[[-80  66  -3]
 [-21  15  64]
 [-22  -7  -2]
 [  3 -21  44]]
->
[[-80  66]
 [-21  15]
 [-22  -7]]

[[ 52  73 -58  22 -14]
 [ 23  33 -46  12 -16]
 [-51 -84  23 -16  14]
 [ 35  77 -53  19 -10]]
->
[[ 52  73]
 [ 23  33]
 [-51 -84]]

[[ -9  81  94  37  13]
 [-10 -59 -71 -52 -19]
 [-11  76  91  34   7]]
->
[[ -9  81]
 [-10 -59]
 [-11  76]]

[[-22  32 -10  19   1]
 [ 53  78  -2  72  -9]
 [ 42  73 -83 -87  20]]
->
[[-22  32]
 [ 53  78]
 [ 42  73]]

[[-56 -70 -50 -17  85]
 [-58 -71 -54 -20  86]
 [ 68  86  35   7 -73]]
->
[[-56 -70]
 [-58 -71]
 [ 68  86]]

[[-27 -71  -4 -72  15]
 [ 45  76  19  12 -43]
 [-18  -7 -43  70  45]
 [-56 -67 -72  70  82]]
->
[[-27 -71]
 [ 45  76]
 [-18  -7]]

[[-70  74  44  14   6]
 [  7 -31  79 -98  -2]
 [ 73  83  26 -51 -27]]
->
[[-70  74]
 [  7 -31]
 [ 73  83]]

[[-75  24  80  42 -41]
 [-18 -11  23 -15   1]
 [-21 -42  26 -80  24]
 [ 39 -51  13  11  15]]
->
[[-75  24]
 [-18 -11]
 [-21 -42]]
---
[[ 88 -50 -68 -73  52 -42 -58  89 -30  76  -3 -81]
 [ 75 -53 -64 -65  45 -39 -51  79 -29  68  -7 -78]
 [-62  66  80  79 -43  53  74 -60  31 -44  -8  89]
 [-53  66  77  76 -40  52  69 -53  28 -39  -9  88]
 [-61  65  79  79 -44  53  74 -61  31 -44  -8  89]
 [-72  63  84  85 -47  55  81 -68  34 -50  -7  91]
 [-67  65  83  83 -45  55  78 -64  33 -47  -7  90]
 [-61  65  78  78 -44  53  73 -60  31 -44 -10  89]]
->
[[-72  63  84  85 -47  55  81 -68  34 -50  -7  91]
 [-67  65  83  83 -45  55  78 -64  33 -47  -7  90]
 [-62  66  80  79 -43  53  74 -60  31 -44  -8  89]
 [-61  65  79  79 -44  53  74 -61  31 -44  -8  89]
 [-61  65  78  78 -44  53  73 -60  31 -44 -10  89]
 [-53  66  77  76 -40  52  69 -53  28 -39  -9  88]
 [ 75 -53 -64 -65  45 -39 -51  79 -29  68  -7 -78]
 [ 88 -50 -68 -73  52 -42 -58  89 -30  76  -3 -81]]

[[-11   9 -29  36  -7 -27 -23  13 -23 -27  62   2  28  47 -71 -50]
 [-48 -40  -1 -25 -87  -5  10   0   5  17 -34 -72  -6  21  -3  29]
 [-29   1  -3 -14 -11  44  61  -1   5  24 -22  10 -46   9  64   7]]
->
[[-48 -40  -1 -25 -87  -5  10   0   5  17 -34 -72  -6  21  -3  29]
 [-29   1  -3 -14 -11  44  61  -1   5  24 -22  10 -46   9  64   7]
 [-11   9 -29  36  -7 -27 -23  13 -23 -27  62   2  28  47 -71 -50]]

[[-62  31 -68 -16 -20 -71]
 [ 27 -39  60   6   5  66]
 [-39  59  46 -71 -94  -3]
 [-48 -37 -51 -18  63  11]
 [-76  60 -70 -54 -63 -40]
 [  5  50 -44   1 -90  74]
 [ 21 -87   7  12 -51 -30]
 [-16  32  -4  -6 -77  55]]
->
[[ 27 -39  60   6   5  66]
 [-39  59  46 -71 -94  -3]
 [ 21 -87   7  12 -51 -30]
 [-16  32  -4  -6 -77  55]
 [  5  50 -44   1 -90  74]
 [-48 -37 -51 -18  63  11]
 [-62  31 -68 -16 -20 -71]
 [-76  60 -70 -54 -63 -40]]

[[  3  -6 -19   4   1 -10  10 -15   4  -7   4]
 [-48  76  61 -54 -22  61 -35  71 -51  78 -45]
 [ 58 -58 -62  62  35 -40  45 -62  59 -61  57]
 [  0 -18 -29   0 -10 -18   0 -22   0 -18  -3]]
->
[[-48  76  61 -54 -22  61 -35  71 -51  78 -45]
 [  3  -6 -19   4   1 -10  10 -15   4  -7   4]
 [  0 -18 -29   0 -10 -18   0 -22   0 -18  -3]
 [ 58 -58 -62  62  35 -40  45 -62  59 -61  57]]

[[ 41 -17 -32  21  28   8 -53 -52]
 [ 65  51   3  61   9 -24 -14  60]
 [ 48 -40 -64  69 -50 -48 -84  84]
 [ 55 -48 -20 -31 -21  64 -72 -74]
 [ 75 -51  74   0  22  48 -76  35]
 [ 31 -73 -57 -41 -40 -63 -81  81]
 [-27  81  23  48  45  78  54  13]]
->
[[ 75 -51  74   0  22  48 -76  35]
 [-27  81  23  48  45  78  54  13]
 [ 65  51   3  61   9 -24 -14  60]
 [ 55 -48 -20 -31 -21  64 -72 -74]
 [ 41 -17 -32  21  28   8 -53 -52]
 [ 31 -73 -57 -41 -40 -63 -81  81]
 [ 48 -40 -64  69 -50 -48 -84  84]]

[[ 28   8  14  -1 -29  -7]
 [ 71  31  48  -1 -47   6]
 [ 13  16  12  -8  -6  -3]
 [ 18  -2 -13   7 -17  30]
 [-79 -32 -42   2  52 -14]
 [ 44  20  22   1 -23   6]
 [ 57  31  34   0 -26  22]
 [ -9  -9 -11  -2   3   7]]
->
[[ 71  31  48  -1 -47   6]
 [ 57  31  34   0 -26  22]
 [ 44  20  22   1 -23   6]
 [ 28   8  14  -1 -29  -7]
 [ 13  16  12  -8  -6  -3]
 [ -9  -9 -11  -2   3   7]
 [ 18  -2 -13   7 -17  30]
 [-79 -32 -42   2  52 -14]]
---
[[ 83  77  33 -80 -32]
 [-55 -64 -86 -67 -37]
 [ 82  34  85  -1  80]
 [-74 -70  -9   6 -85]]
->
[[-32 -80  33  77  83]
 [-37 -67 -86 -64 -55]
 [ 80  -1  85  34  82]
 [-85   6  -9 -70 -74]]

[[ 27 -16  21  58 -32  23  -5]
 [-52 -43 -78  54 -54  48  -6]]
->
[[ -5  23 -32  58  21 -16  27]
 [ -6  48 -54  54 -78 -43 -52]]

[[ 25   5 -10 -38 -20]
 [-12  -8   1 -24 -33]
 [ 27  48  46  32  10]
 [-15  18  10  18  37]
 [ 17   4   1  11 -31]
 [-17 -16 -29   0  -1]
 [-19  17 -17 -27 -50]
 [ -9  18  -8 -25 -18]
 [  1   7  20   1   3]
 [-44 -25 -18 -19 -21]
 [-84 -58 -44 -41 -23]]
->
[[-20 -38 -10   5  25]
 [-33 -24   1  -8 -12]
 [ 10  32  46  48  27]
 [ 37  18  10  18 -15]
 [-31  11   1   4  17]
 [ -1   0 -29 -16 -17]
 [-50 -27 -17  17 -19]
 [-18 -25  -8  18  -9]
 [  3   1  20   7   1]
 [-21 -19 -18 -25 -44]
 [-23 -41 -44 -58 -84]]

[[-11 -40 -57   5  -9  39]
 [-20 -40 -37   7 -22  36]
 [-17 -25 -45  19 -21  41]
 [ -7 -49 -54  -7 -10  36]
 [-23 -48 -26 -11 -15  34]
 [  5 -41 -75 -21  16   5]
 [ -3 -55 -68 -19  -3  14]
 [ -6 -34 -48  -8   6  30]]
->
[[ 39  -9   5 -57 -40 -11]
 [ 36 -22   7 -37 -40 -20]
 [ 41 -21  19 -45 -25 -17]
 [ 36 -10  -7 -54 -49  -7]
 [ 34 -15 -11 -26 -48 -23]
 [  5  16 -21 -75 -41   5]
 [ 14  -3 -19 -68 -55  -3]
 [ 30   6  -8 -48 -34  -6]]

[[-91  43  31]
 [-65  35   6]
 [ 30  -2  -7]
 [-24  15   2]
 [-16  25  17]
 [-63  27  13]]
->
[[ 31  43 -91]
 [  6  35 -65]
 [ -7  -2  30]
 [  2  15 -24]
 [ 17  25 -16]
 [ 13  27 -63]]

[[-36   5 -32 -47]
 [-11   1 -29 -47]
 [ -5  -7  32 -47]
 [  4  -7   0 -47]
 [ 44 -13 -83 -47]
 [-11   2 -29 -47]
 [-28   1  40 -47]
 [ 45 -14 -82 -47]
 [-29   1  40 -47]
 [  3  -7  -1 -47]
 [ 10  -4 -29 -47]]
->
[[-47 -32   5 -36]
 [-47 -29   1 -11]
 [-47  32  -7  -5]
 [-47   0  -7   4]
 [-47 -83 -13  44]
 [-47 -29   2 -11]
 [-47  40   1 -28]
 [-47 -82 -14  45]
 [-47  40   1 -29]
 [-47  -1  -7   3]
 [-47 -29  -4  10]]
---
[[-56  45 -69  35]
 [-46  42 -56  27]
 [-79  49 -83  42]
 [-57  37 -55  34]]
->
[[ 45 -69]
 [ 42 -56]]

[[-73  69  56 -65 -39]
 [ 77 -43 -65  70  20]]
->
[[ 69  56]
 [-43 -65]]

[[-11  15  76]
 [-10  27  94]
 [  9  10  71]
 [ 30  30  95]
 [ 18  18  79]]
->
[[15 76]
 [27 94]]

[[ 78 -22 -40]
 [ 76 -27 -25]
 [-83 -31  12]
 [-54 -61  -4]]
->
[[-22 -40]
 [-27 -25]]

[[  41 -101  -90  -11  -12]
 [  79  -92  -91   59   72]]
->
[[-101  -90]
 [ -92  -91]]

[[-101  -32   -9  -25]
 [ -61   33   80  -24]
 [ -99   93  -30    6]
 [  -5   41   -6    8]
 [ -33  -50   98  -24]]
->
[[-32  -9]
 [ 33  80]]
